In the rows, zero is written as 128.
Facts:
σ (each to the one after it):
buves > zivon > fliluk
depir > gozel
drilas > pluge > stutreflo > trostoge > flugun
drubefam > rufor > suplir > plubo > kisi > klume > buzes
fati > fari > disis > lodol
flanas > rupu > gadrosan > vidon > meflon > vibredrok
flubri > brosko > drome > ploskeflas > geski > trorobrer
fluskudrem > vebrim > klavar > sekle > katudrer > brozute
fubrum > gisketrak > dofle > bradrodris > zozas > vubek
fuplal > drizun
gasku > mubrik > pleto
gredral > subu > nimur > losul
kludan > dredron > peplis > lenim > nusak > dremi > radra
libuk > brumo > klorum
meku > skitrek > trinabro > brude > butal
nakil > vosipar > posok
nedrem > mobraklim > gromin > dufla > drebre > stuzum > tenam
nobostum > nabe
peflor > tredonol > trosur > stinun > nuskam
pitrim > kedre > vabok > pipli > drukan > fasol > trugro
plotum > taplatri > drabrul > zunumuk > ditok > raflim > skani
pluno > plopak > gevepos > debrim
ponon > vagen > kluflozum > zuko > klaplin > dratril > palas
skomar > klaklifla > skede
sozu > nebranem > zime
tegri > gaba > toplom > mutol > zosik > zako > roflus
tiko > driplus > lidun
triflel > ploskor > veru > bregrak
vilus > bratron > plakeva > kleplok > graplikle > flutro > fluskeplor
zufel > sitruk > vedre > fere > flamafo
{bregrak,driplus} Ψ kleplok
{briso,dibok,klorum,lidun,peflor,vagen,veru,vobo,zivon} Ψ subu
{brosko} Ψ meflon
{brude,buves,drukan,fluskeplor} Ψ sitruk
{butal} Ψ fuplal
{buves,buzes,dibok,disis,drifu,driplus,fuplal,gasku,kleplok,klobros,klutrek,lidun,losul,mobraklim,nagreste,nobostum,nusak,sitruk,skitrek,skuplok,stifel,subu,suplir,tegri,trosur,vagen,veru,zosik,zozas,zuko} Ψ bido
{buzes} Ψ veru
{buzes,gasku,tenam} Ψ zako
{buzes,klutrek,mobraklim,pleto} Ψ bregrak
{depir,ponon,trinabro} Ψ zosik
{depir,plubo} Ψ fluskudrem
{depir} Ψ klutrek
{disis} Ψ raflim
{drifu} Ψ sudu
{drifu,meflon,nusak,skitrek,trosur,zesode,zozas} Ψ skuplok
{driplus} Ψ lidun
{dufla,sozu} Ψ butal
{dufla} Ψ drukan
{dufla} Ψ lenim
{fati} Ψ klorum
{fuplal} Ψ dibok
{klaklifla} Ψ pleto
{klavar,zivon} Ψ peflor
{klavar} Ψ klaklifla
{kleplok,meflon,mobraklim,tegri,trosur} Ψ klosi
{kleplok,klobros,tenam,trosur} Ψ zozas
{klobros,pidru} Ψ mobraklim
{klorum,sitruk,zako} Ψ trosur
{klutrek} Ψ rupu
{klutrek,veru} Ψ flugun
{klutrek} Ψ nakil
{lenim} Ψ drome
{ponon} Ψ skitrek
{sitruk} Ψ nobostum
{skani} Ψ nabe
{traman} Ψ tegri
{traman} Ψ vobo
Ω mutoflo <- bradrodris,dofle,fubrum,gisketrak,vubek,zozas
Ω vobo <- bratron,fluskeplor,flutro,graplikle,kleplok,plakeva,vilus
Ω kledrifal <- bregrak,ploskor,triflel,veru
Ω plaskesum <- brosko,drome,flubri,geski,ploskeflas,trorobrer
Ω bido <- brozute,fluskudrem,katudrer,klavar,sekle,vebrim
Ω drifu <- brude,butal,meku,skitrek,trinabro
Ω mobur <- brumo,klorum,libuk
Ω lapo <- buves,fliluk,zivon
Ω getro <- buzes,drubefam,kisi,klume,plubo,rufor,suplir
Ω klutrek <- debrim,gevepos,plopak,pluno
Ω natel <- depir,gozel
Ω klobros <- disis,fari,fati,lodol
Ω farer <- ditok,drabrul,plotum,raflim,skani,taplatri,zunumuk
Ω zesode <- dratril,klaplin,kluflozum,palas,ponon,vagen,zuko
Ω geta <- drebre,dufla,gromin,mobraklim,nedrem,stuzum,tenam
Ω rafli <- dredron,dremi,kludan,lenim,nusak,peplis,radra
Ω briso <- drilas,flugun,pluge,stutreflo,trostoge
Ω skuplok <- driplus,lidun,tiko
Ω tigas <- drizun,fuplal
Ω veske <- drukan,fasol,kedre,pipli,pitrim,trugro,vabok
Ω zotos <- fere,flamafo,sitruk,vedre,zufel
Ω griler <- flanas,gadrosan,meflon,rupu,vibredrok,vidon
Ω doklar <- gaba,mutol,roflus,tegri,toplom,zako,zosik
Ω traman <- gasku,mubrik,pleto
Ω plutru <- gredral,losul,nimur,subu
Ω doplek <- klaklifla,skede,skomar
Ω pluflo <- nabe,nobostum
Ω nagreste <- nakil,posok,vosipar
Ω brutak <- nebranem,sozu,zime
Ω klosi <- nuskam,peflor,stinun,tredonol,trosur
Ω dibok <- pidru

Known rows:
[127 142 122 137 140 134 148 134 128 140 130 126 126 126 131 130 128 128
 125 123 137 139 128 128 113 130 113 127 131 121 121 127 124 136 124 130
 121 129 128 146 119 120 138 122 120 119 140 153 124 131 118 140 121] -> geski
[132 136 137 129 119 136 123 121 135 126 133 136 126 116 108 122 118 127
 131 122 118 133 106 134 126 128 124 106 119 140 132 127 130 123 142 126
 122 126 132 123 125 136 121 122 138 142 127 117 130 124 142 120 126] -> natel
[130 159 113 142 152 143 162 139 135 154 130 130 121 113 133 129 122 127
 125 120 146 152 122 131  92 129  93 122 133 116 113 124 121 141 116 130
 100 132 130 161 102 116 146 118 108 109 147 173 127 138 102 155 120] -> roflus
[120 130 141 114 127 142 121 125 117 133 136 128 130 138 100 117 109 136
 119 109 137 122 101 143 146 128 143 101 111 141 137 138 125 140 166 116
 124 121 126 141 146 121 122 128 128 134 131 126 120 127 146 113 101] -> veske
[116 128 127 118 141 136 135 135 111 140 129 118 130 147 124 125 122 137
 115 114 150 124 125 135 139 129 137 125 124 125 129 137 121 147 146 121
 128 124 123 152 142 111 133 130 115 116 138 148 118 133 126 126 104] -> pipli
[130 148 121 138 141 124 163 151 141 143 122 134 119 116 128 120 109 130
 136 129 161 135 139 151 104 145 102 117 140 117 117 123 115 125 125 129
 128 126 132 131 117 107 152 103 128 116 142 166 111 137 103 156 130] -> dremi
[127 150 120 142 145 137 156 137 130 146 133 126 124 123 130 130 127 128
 124 121 142 144 126 128 105 132 105 124 132 118 117 125 123 139 124 131
 115 130 129 155 113 116 142 119 117 115 145 165 123 133 113 146 117] -> vibredrok
[127 124 126 127 129 126 128 129 125 128 123 125 129 131 132 129 131 129
 127 128 130 127 132 127 130 127 131 133 130 126 129 128 128 127 124 128
 132 129 127 128 131 128 129 129 127 126 127 128 129 128 126 129 130] -> dofle
[133 135 137 130 120 136 123 122 135 126 134 137 126 117 109 122 118 127
 132 123 118 132 107 134 127 128 125 106 119 140 132 127 129 123 141 126
 121 126 131 123 126 135 122 123 138 141 126 117 130 124 142 121 126] -> mutoflo
[130 133 119 127 136 132 134 133 129 135 120 131 126 122 135 129 127 127
 127 127 135 135 128 129 118 125 118 131 131 124 125 126 127 130 117 127
 117 131 127 134 120 128 133 128 118 120 128 135 133 133 116 137 132] -> mutol
[129 122 127 123 124 113 135 144 137 124 112 134 124 125 130 120 113 129
 138 136 149 118 145 149 130 141 128 126 138 125 129 127 119 114 126 126
 146 125 130 104 134 119 139 113 138 127 123 129 117 133 117 139 143] -> peplis
[133 132 139 133 117 136 128 119 134 125 145 134 127 119 114 123 113 133
 130 130 116 129 107 142 130 128 126 110 119 138 131 128 137 122 143 134
 115 125 134 117 123 131 118 125 136 138 128 114 132 122 140 123 123] -> briso
[119 121 122 138 126  98 126 108 124 124 130 132 128 130 134 128 146 127
 124 129 110 134 129 122 134 133 143 135 144 115 130 121 138 127 124 134
 146 127 128 138 121 137 126 116 125 133 130 133 126 133 128 128 115] -> gromin
[119 112 123 133 119  95 118 106 121 117 128 131 132 132 134 127 148 129
 126 129 106 131 131 121 142 134 154 138 146 119 135 124 141 122 125 132
 152 125 127 130 126 140 120 121 128 136 123 120 129 133 133 124 118] -> mobraklim
[132 139 134 127 117 140 123 122 131 124 121 136 132 114 101 119 123 127
 141 112 120 141 104 125 121 131 133 100 123 145 133 130 123 122 142 115
 129 123 128 132 121 140 120 124 140 143 123 121 128 125 144 122 129] -> sudu
[135 112 123 115 112 119 105 131 117 114 105 129 132 134 127 129 140 119
 128 120 123 124 136 118 144 130 150 138 132 137 140 133 128 114 129 121
 150 122 123 119 147 143 122 130 133 135 114 103 128 128 140 118 136] -> nakil
[127 115 128 122 123 123 119 127 125 121 120 126 131 134 132 129 133 128
 128 130 125 121 134 126 139 126 139 136 129 130 133 130 130 123 125 127
 138 129 126 119 137 133 124 131 131 130 121 115 130 127 132 122 134] -> brumo
[133 138 136 131 115 157 107 119 136 121 140 149 133 120 127 118 129 145
 120 105 109 133  99 131 108 139 112 107 110 128 126 123 116 134 129 134
 112 141 117 127 117 141 118 121 151 129 110 115 128 114 154 131 131] -> getro

Rows:
No name comes twice in this set of rows, the named rows included.
[136 135 131 125 122 138 118 123 139 128 126 141 124 110 113 122 115 125
 134 124 120 135 104 136 122 122 121 108 119 141 131 126 130 121 133 125
 112 128 132 120 120 140 121 125 131 138 120 112 137 128 135 125 134] | doklar
[122 108 130 117 121 120 111 121 125 117 118 126 130 137 133 129 135 127
 128 133 121 113 136 124 148 121 148 137 125 133 134 128 129 121 125 126
 142 132 125 108 141 136 122 134 137 134 114 103 131 125 134 116 140] | fuplal
[129 122 132 124 133 121 121 137 130 128 130 130 130 131 131 137 125 138
 126 135 122 123 140 130 129 130 125 138 132 126 133 128 134 132 127 139
 133 127 126 122 131 124 127 131 120 122 133 127 125 132 128 123 129] | trinabro
[111 106 137 118 133 120 109 114 134 123 129 128 125 141 136 133 130 128
 125 144 117 101 139 128 151 109 144 138 117 129 128 121 125 128 121 133
 137 145 128  94 138 131 129 133 139 134 117 100 129 123 128 113 142] | sozu
[125 122 130 129 127 143 115 128 130 122 137 135 138 135 151 128 136 154
 119 121 118 124 128 129 115 138 118 136 123 113 125 125 121 140 114 140
 120 142 114 127 120 128 122 132 137 112 116 126 129 120 137 136 134] | suplir
[117 153 120 158 149 112 166 117 132 148 152 131 125 120 134 130 135 137
 123 127 122 154 123 130 100 139 109 126 148 102 115 119 136 144 122 143
 119 128 132 169  93 116 140 109 108 116 158 182 121 138 108 151  98] | tenam
[137 122 122 134 117 129 139 124 119 125 141 121 126 135 142 129 127 126
 115 133 131 124 128 140 139 128 131 140 127 124 125 130 142 117 130 140
 120 127 134 121 133 125 127 127 125 122 128 119 134 124 124 137 121] | klavar
[116 102 133 103 125 124 107 128 107 122 119 117 135 156 126 125 126 136
 117 121 138 107 132 133 164 125 164 134 122 134 141 139 127 135 148 117
 145 123 120 126 161 123 120 140 126 127 119 111 124 129 140 109 117] | pitrim
[128 105 130 114 113 106 116 139 134 112 106 134 128 132 131 120 117 128
 140 141 142 107 151 148 147 139 145 131 137 131 137 127 123 105 126 125
 157 124 128  86 146 127 130 119 145 134 111 104 121 129 126 128 151] | kludan
[120 139 118 148 137 106 146 113 127 137 137 133 125 124 132 128 143 127
 122 124 118 146 124 124 116 135 126 130 145 109 123 120 135 136 123 136
 134 128 130 156 109 128 135 110 118 126 142 158 123 136 118 141 106] | drebre
[116 111 131 107 130 128 117 131 108 128 122 118 134 153 125 125 125 136
 116 118 142 113 130 134 155 127 155 131 122 131 137 139 125 139 147 119
 139 123 121 135 154 119 125 136 122 123 126 123 121 131 135 115 112] | kedre
[127 108 129 118 114 137  95 124 125 110 123 137 139 140 149 125 144 144
 118 117 114 117 130 123 130 135 136 141 121 122 132 127 119 129 115 133
 135 141 112 114 135 141 117 133 146 122 101 100 131 117 147 126 142] | drubefam
[130 124 121 121 131 128 124 130 130 129 117 130 127 125 136 130 129 127
 129 129 130 129 130 128 126 123 127 134 131 128 129 127 129 125 117 126
 123 130 126 125 126 132 128 130 122 124 122 123 135 131 121 132 137] | toplom

Now the same nodes, written a new way:
Known rows:
[144 152 129 122 132 114 150 138 156 137 103 105 110  96 155 133  93 150
 110 137 131 162 108 123 127 116 138 131 142 150 125 114 100  97 134 120
 134 119 143 134 116 115 132 106 139 108 116 124 123 132 127 159] -> doplek
[115 133 160 154 137 100 107 140 117 121 139 153 146 143 145 149 144 111
 140 108 125 115 145 117 146 133  91 121 134 117 146 127 142 143 103 178
 105 154 115 126 147 139 176 132 139 117 117 139 114 133 114 103] -> losul
[119  85 144 152 156  68  91 191  89 126 166 139 118 147 115 123  77  85
 124 117 104 128 168 123  99  77  60 125 143 136 121 111 108 109 128 154
 118 147 115  94 172 126 141 144 120 142 128  97 128 166 148 112] -> klume
[156 153 143 147 141 151 163  77 117  93 115 115 123 168 154 150 197 144
 138 102 112 128 127 122 164 170 154 153 144 112 178 154 153 161 129 175
 129 111 157 141 115 147 163 120 138 136 148 176  86  97 135 124] -> sitruk
[120 155 131 117 103 170 144  77 143 123 109 133 156 129 150 138 194 161
 152 127 142 114 111 117 162 185 159 131 107 105 154 145 168 168 106 127
 124 122 136 151 105 139 143 131 137 121 122 175 123 107  97 128] -> fuplal
[ 86 185 109 122  64 175 113  64 142 158 113 100 109 106 121 127 180 150
 134 144 180 118 115 125 140 180 182 102 105 115 115 176 162 162 151 134
 176 116 128 134  97 165 128 125 147 135 143 160 160  99 103 124] -> peflor
[120 156 115  99  94 188 157  79 157 126 114 124 138 132 124 123 175 164
 143 137 132 118 111 128 140 174 165 135 111 117 145 153 151 149 131 107
 130 108 142 155  97 129 104 130 117 127 136 165 134 103 113 141] -> depir
[165 113 157 134 113  56 109 146 150 113 155 140 135 148 138 143  81  55
 128 150 120 107 166 121 162  98  80  99 200  77 135 152 170 192  84 138
  81 153  98 103 172 164 150 172 114 140 150 125 115 158 119  64] -> nusak
[130 102 139 144 146  96 102 172 108 128 149 134 118 138 116 122  94 107
 122 120 120 132 152 136 112  91  88 129 136 140 121 112 110 107 136 142
 115 141 115 112 153 125 134 139 123 133 129  96 124 144 140 121] -> flamafo
[161  83 134 129 128 162 106 111  79 115 157 132 150 148  88 103 131  80
 115  93 127 139 139 166 118  73  99  79 102 121 101  96 121 124 126  78
 158 140 130 100 129 137 162 110 117 121 115 115 111 112 169  60] -> mutol
[134 108 128 133 137 118 114 150 114 127 137 130 123 132 120 121 112 121
 126 126 126 131 138 135 119 109 110 132 129 132 122 117 119 118 134 126
 120 131 120 122 140 125 124 137 124 133 129 109 126 137 133 128] -> trostoge
[137 114 119 122 127 141 126 128 122 128 125 125 127 127 124 118 128 138
 131 134 133 131 125 136 125 127 134 135 121 127 125 121 130 128 133 111
 125 123 126 129 126 125 113 135 125 133 129 119 128 129 127 135] -> gevepos
[134 108 129 131 137 118 114 150 114 129 137 131 122 133 119 121 112 122
 127 126 126 131 139 135 118 108 111 131 129 131 121 117 121 119 134 126
 121 132 120 121 140 125 124 138 123 133 129 108 126 137 134 128] -> sekle
[128  96 148 154 157  73  89 194 100 128 161 139 113 143 111 123  77  90
 117 114 114 132 165 135 105  72  63 127 143 147 117 107  99  98 138 157
 112 151 110 102 167 123 144 141 121 132 128  85 123 152 145 113] -> trorobrer
[ 85 114 148 109  93 114  98 151 139 132 127 172 129 161 124 159 145 105
 168 116 103  97 132  83  99 145  91 117 121 110 173 140 107 149 112 165
 113 167 145 107 170  94 150  95  92  98 109 156 137 152 132 135] -> kleplok
[134 105 180 162 138 123  90 127  82 107 173 160 171 168 107 132 150  58
 127  67 113 122 162 146 141  81  50  68 113 112 127 102 135 136  93 147
 134 171 123  98 149 147 226 109 129 103 101 140  97 113 154  31] -> zosik
[126  94 135 145 152  92 100 168  99 126 155 140 127 142 108 121 100  94
 122 118 114 123 154 131 111  95  90 125 131 134 115 114 116 114 130 135
 122 142 116 104 155 125 132 140 121 142 129 100 128 145 144 112] -> klaplin
[133 107 143 177 193  57  59 220 138 146 139 182 119 142  51 136 113  61
 100 110 132  67 165 136 126 104 124 142 115 174  89 106  80  78 161 147
  93 172  93 113 171  84 141 145 121 158 140  40 131  95 148 132] -> fasol

Rows:
No name comes twice in this set of rows, the named rows included.
[141 155 132 125 119 173 159  66 134 106 105 122 142 146 155 143 204 162
 147 118 130 121 112 119 167 185 167 145 120 105 168 150 165 170 114 140
 127 112 150 153 103 143 148 124 140 129 135 180 105 100 114 130] | buves
[167  95 115 108 108 207 130  66  95 113 133 122 159 140  97 100 166 112
 125 106 141 136 112 165 132 109 145  86  86 107 107 106 141 145 124  48
 169 122 141 119 102 138 143 106 119 121 116 138 115  97 157  74] | gaba
[101 156 126 100  95 171 147 105 162 130 134 131 134 136 110 120 153 149
 139 132 120 114 128 126 127 156 134 130 113 130 140 153 138 131 136 119
 126 116 139 147 109 122 105 134 107 125 137 158 142 108 115 137] | klaklifla
[111 125 157 156 142  97 106 136 109 119 145 158 155 147 139 147 150  99
 141 106 119 105 149 114 147 134  93 117 129 112 141 128 148 149  96 171
 111 154 116 118 150 140 176 135 138 126 118 143 119 133 119  95] | zuko
[105 124 135 130 124 114 122 140 121 124 153 135 125 148 114 128 122 108
 133 124 107 117 150 119 113 122  97 124 137 125 137 143 129 130 129 151
 127 132 130 116 144 132 127 137 114 136 136 139 135 141 136 120] | plubo
[146 127 129 109  90 217 142  35 119 109 128 144 185 145 114 124 204 110
 142 100 140 117 102 152 156 144 154  74  95  87 128 128 169 176  95  79
 159 136 137 134  93 148 161  96 122 101 110 173 113  83 142  55] | tegri
[ 85 112 179 168 153  40  80 208 104 124 189 162 128 164 113 141  81  64
 128  97  85 111 192 110 105  77  13 110 154 140 137 126 110 108 113 208
  99 169 111  91 188 129 179 144 117 127 124 117 127 165 138  91] | buzes
[140 138 148 150 148 119 138 130 114 105 143 118 106 168 124 135 142 119
 124 103 100 130 153 128 132 122 108 146 150 137 156 144 122 121 147 177
 125 122 146 123 137 137 152 127 123 139 150 141 102 114 149 124] | brude
[119 138 146 137 124 127 123 119 127 122 129 143 144 138 141 142 155 127
 141 118 129 116 132 121 146 145 118 125 127 116 145 133 147 148 108 155
 114 140 124 134 131 139 154 131 135 120 122 147 120 123 114 114] | disis
[130 150 136 127 115 165 146  74 133 115 103 137 161 133 164 148 204 160
 154 121 142 115 108 115 173 189 159 135 112  96 162 139 173 177  95 137
 118 125 136 152 108 143 157 128 145 119 119 178 111 108  96 122] | nobostum
[104 135 154 145 134 100 112 165 130 124 163 139 114 156 104 128 108 102
 123 110 101 120 165 127 114 104  73 125 144 145 136 138 112 105 141 172
 114 141 125 118 150 128 143 137 112 128 138 123 126 130 140 116] | butal

The same nodes again, as new rows of numbers:
Known rows:
[190  88 157 127 136 142  69 152 118 150 137 137 129  91 168 124 101 149
 167 180 156  58 127 147 148  80  76 165 130 150 162 105  15 154 155] -> ponon
[131 128 120  97 156 150 170 137 133 123 128 121 169 184  93 133 162 119
 122 111  88 150 166 115 115  88 155 114  86 118  93 166  83 195 109] -> vobo
[166 146 136 140 141 141  99 166 124 165 140 125 121 125 125 128 152 158
 168 126 123 140 115 171  92  87  84 122 123 119 106 103 112 109 132] -> zivon
[102 158  90 168 116 160 138 141 161 121 145 158 130 150 140 113 130  84
 101 123 140 119 145 121 157 135 131 116 153 118 100  98 165 172  96] -> kleplok
[186 130 180 115 130 140  99 129 134 136 142 130 140  84  99 122  86 149
 152 145 153  83 106 157 133  91  82 137 113 143 150 172  92 109 134] -> libuk
[122 100 138  80 150 122 154 118 115 113 107 107 181 176 116 142 151 126
 123 116 105 160 144 109 126 123 168 129  77 114 139 170  88 146 115] -> brutak
[122 100 138  81 150 122 155 116 115 113 106 108 182 174 115 142 151 126
 124 115 106 159 145 109 126 123 168 128  78 115 140 167  89 146 116] -> plutru
[169 141 157 114 119 100 123 130  73 116 126  67 101  92 123 126 157 137
 159 101 155 137 112 199 135 116  53 147 111  77 126 119 141  90  98] -> rufor
[165 131 155 132 145 124 106 128 115 150 137 134 129 109 117 120 144 135
 155 127 136 136 124 163 100 104  91 127 125 106 130 117 117  67 120] -> drizun
[195 146 169 130 111 146  94 153 143 130 148 139 143 102 121 115 103 171
 158 150 155  83 109 168 146  79  86 127 114 147 128 153  81 145 154] -> gasku
[135 138 121 147 112 130 119 136 133 126 135 137 123 130 141 117 132 136
 131 136 142 127 127 140 136 125 118 122 137 136 117 109 129 142 141] -> pidru
[100 142  93 145 144 161 137 143 165 121 138 156 138 124 135 123 108  80
 112 118 133 138 124 101 143 152 154 122 148 143 140 107 182 114  93] -> pipli
[ 47 100 106 156  57  85 141  65 113 136  95  99  58 144 144 124 115 194
  79 149  82 139 113  78  87 203 191 130 160 176 142 145 204 127 238] -> skani
[ 88 118  66 152 111 142 187  95 133 105 135 124  86 101 131  85 122 112
  92 129  77 144 151  75 111 151 193 124 174 191 139 127 196 128 168] -> fasol
[186 131 178 116 127 140  97 129 134 136 142 131 139  83 101 121  86 147
 152 145 153  82 106 156 133  92  81 136 112 144 149 171  92 109 134] -> drilas
[ 67  59  70 151 130 149 127 115 107 150 118 102 105 119 216 117 114  83
  84 160 104 109 154  83 139 150 142 169 179 143 182  78 129 140 118] -> klaplin
[123 139 143 126 150 104 105 136 142 122 134 160 101 136 114 152 132 100
 145 119 157 129 119 129 117 162 120 134 123 117 128  99 148 115 108] -> nimur
[ 52 131 128 153  97 118  87 122 150 165  96 134 143 166 160 167  91 150
  89 136 144 136  82 111 139 192 138 118 141 106 143 128 188  98 128] -> zunumuk

Rows:
No name comes twice in this set of rows, the named rows included.
[ 94 132  74 164  84 127 194  84 121  92 144 123  40 121 119  78 150 133
  91 132  64 113 182  86 110 145 196 134 175 177 103 116 182 189 204] | fluskeplor
[ 91 111  70 145 106 120 195  82 127  92 138 123  56  97 116  85 128 121
  97 131  71 143 158  66  92 162 206 126 174 210 134 129 192 139 197] | trugro
[ 88 139 167 134 119  77  68 124 147 159 107 161 115 166 128 183 112 159
 129 133 165 136  82 127 107 193 124 118 120 104 129 116 159  88 142] | drabrul
[ 85 101 166  91 112  91 111 105 121 155  73 109 200 210 131 177 128 195
 107 133 113 168 101 108 113 160 171 109  76 100 139 188 101 114 155] | farer
[ 78 126  81 140  80 132 174 114  87  98 108  36  94 107 164 115 127 106
  85  99 123 133 119 136 176 164 113 154 150 108 144 122 215 150  99] | kisi
[ 39 117 102 164  73 130 116 100 133 167  89 105 136 155 174 139  93 164
  66 143 111 141  93  99 135 186 156 119 160 123 147 138 202  99 155] | ditok
[189 142 169 124 121 147  96 157 143 141 150 130 135  96 115 126  94 167
 154 146 150  86 105 166 133  75  81 127 115 151 127 161  84 143 144] | fati
[ 39 121  91 163  54  92 140  85 118 149  96 106  92 142 170 139 107 195
  61 147  92 140 115  87 115 179 173 101 184 153 110 139 182 133 206] | raflim

